Below are the code and all the weights of a small trained network. Each question names an input and a class and asks about switching units off, where a switched-off unit gives its printed mean instead of its output.

import numpy as np


def w(rows, s, z=0):
    codes = np.array(rows[::2]) - 128.0
    scale = np.full(codes.shape[1], s)
    scale[-1] = z or s
    return codes * scale


def f(y):
    return y / 2 * (1 + np.tanh(0.7978845608 * (y + 0.044715 * y**3)))


def log_softmax(a):
    a = a - a.max(-1, keepdims=True)
    return a - np.log(np.exp(a).sum(-1, keepdims=True))


def net(x, mask):
    res = np.array(x, float).reshape(1, 7) / 4 @ E
    y = f(res @ A[0][:, :-1].T + A[0][:, -1])
    res = res + np.where(mask, y, B[0][:, -1]) @ B[0][:, :-1]
    return log_softmax(res[-1] @ U[:, :-1].T + U[:, -1])


A, B = {}, {}
E = w([
[110,116,111,107,146,129],'x0',
[127,126,130,128,131,127],'x1',
[127,128,119,120,132,129],'x2',
[131,131,133,133,121,126],'x3',
[224,49,162,152,154,222],'x4',
[96,159,210,8,121,176],'x5',
[122,207,123,209,234,250],'x6',
],0.011)
A[0] = w([
[203,27,110,108,109,64,28],'n1',
[168,108,116,94,201,174,89],'n2',
[79,105,147,96,46,66,147],'n3',
[150,143,133,75,92,94,137],'n4',
[138,10,145,130,116,59,176],'n5',
[97,86,84,207,177,157,111],'n6',
[74,133,61,101,60,102,100],'n7',
[67,82,156,198,141,161,110],'n8',
[107,101,76,179,111,56,32],'n9',
[125,196,130,184,128,92,171],'n10',
[95,92,110,90,87,94,96],'n11',
[179,58,208,107,150,128,33],'n12',
[54,219,139,145,156,191,10],'n13',
[93,125,118,107,76,93,109],'n14',
[97,123,90,214,146,148,93],'n15',
[183,67,80,169,144,167,118],'n16',
[182,126,141,150,196,202,114],'n17',
[29,215,60,213,137,26,104],'n18',
[152,110,61,173,135,167,99],'n19',
[133,6,87,125,18,102,97],'n20',
],0.011,0.013)
B[0] = w([
[2,24,169,207,210,128,191],'n1',
[115,121,151,150,178,145,165],'n2',
[164,211,155,97,127,65,244],'n3',
[190,167,121,85,171,124,187],'n4',
[161,131,53,77,68,219,249],'n5',
[164,159,158,130,137,64,191],'n6',
[195,174,182,93,157,79,188],'n7',
[116,118,112,139,112,80,153],'n8',
[215,151,42,37,74,154,168],'n9',
[105,147,90,107,78,133,196],'n10',
[155,138,160,148,183,87,183],'n11',
[182,87,52,55,50,152,155],'n12',
[144,126,2,35,19,244,172],'n13',
[151,181,157,108,165,99,179],'n14',
[141,126,185,131,178,84,179],'n15',
[140,159,158,120,117,95,193],'n16',
[100,109,147,175,186,82,211],'n17',
[50,12,119,163,84,253,255],'n18',
[135,131,157,156,133,67,171],'n19',
[76,58,106,219,100,226,239],'n20',
],0.0086,0.014)
U = w([
[148,174,114,90,99,178,173],'0',
[73,145,153,200,160,177,252],'1',
[151,228,149,128,162,3,2],'2',
],0.012,0.0024)

Each question gives the input, the list of numbers given to net, and the class t.
The units are the neurons (one row each of A and B). Each row of codes is followed by its name. A weight is (code - 128) times the scale printed after its matrix; where a second scale follows, it is the last column's (A, B and U).
mask holds one flag per neuron, in row order. A switched-off neuron (its flag False) gives its mean, the last column of its row in B, instead of its output. The means were averaged over made-up inputs and are rounded, as every weight is.
A unit's drop is (log p(t) with every unit on - log p(t) with that unit switched off) / (log p(t) with every unit on - log p(t) with every unit switched off).
The circuit of an input: a set's keep is (log p(t) with only the set's units on - log p(t) with every unit switched off) / (log p(t) with every unit on - log p(t) with every unit switched off). Starting from the 12 units with the biggest drops (on a tie, the unit counted first), units are removed one at a time, each time the one whose removal leaves the highest keep (on an exact tie, the one counted first), for as long as the keep stays at least 0.8.
units of the circuit, in order: the units of the circuit, biggest drop first
most important unit: the unit with the biggest drop
top k neurons: the k neurons with the biggest drops, biggest first
drop of u: that unit's drop, to one decimal
input [-7,-2,5,-3,2,-2,-5], class 1: top 2 neurons	n1, n20
input [-5,7,-6,2,-5,-6,-4], class 0: units of the circuit, in order	n9
input [0,-5,7,2,0,5,7], class 0: top 2 neurons	n13, n1
input [-3,8,7,-7,-5,2,4], class 0: top 4 neurons	n13, n1, n20, n17
input [-5,-8,4,-2,5,-3,1], class 2: units of the circuit, in order	n18, n20
input [3,-4,-8,3,2,-4,-5], class 1: top 4 neurons	n1, n20, n13, n12
input [0,1,4,-5,5,-1,-5], class 1: top 4 neurons	n1, n20, n9, n13
input [5,-8,-7,-2,1,-4,-6], class 1: top 3 neurons	n1, n20, n13
input [-7,-7,0,1,-1,-7,-1], class 0: top 3 neurons	n9, n17, n1
input [2,-2,7,0,-7,-5,-6], class 0: top 2 neurons	n18, n9
input [3,-6,3,6,-3,-7,0], class 0: top 3 neurons	n9, n1, n17
input [2,-6,6,-7,7,3,1], class 1: top 3 neurons	n17, n3, n5
input [-3,7,7,-2,4,-1,1], class 2: top 2 neurons	n18, n20
input [2,0,7,2,1,-8,5], class 2: most important unit	n6
input [3,-1,-4,-8,-4,-8,-5], class 0: top 2 neurons	n9, n5
input [7,3,2,-8,2,-1,-6], class 1: top 4 neurons	n1, n20, n13, n9
input [4,-2,-8,5,3,-4,-6], class 1: top 3 neurons	n1, n20, n13
input [-8,7,-4,4,0,2,7], class 0: drop of n1	1.3
input [5,3,7,-7,3,-1,-4], class 1: drop of n1	1.1
input [6,-6,3,8,2,-8,-6], class 1: drop of n1	7.4
input [-6,4,7,2,7,-2,-7], class 1: drop of n1	2.9
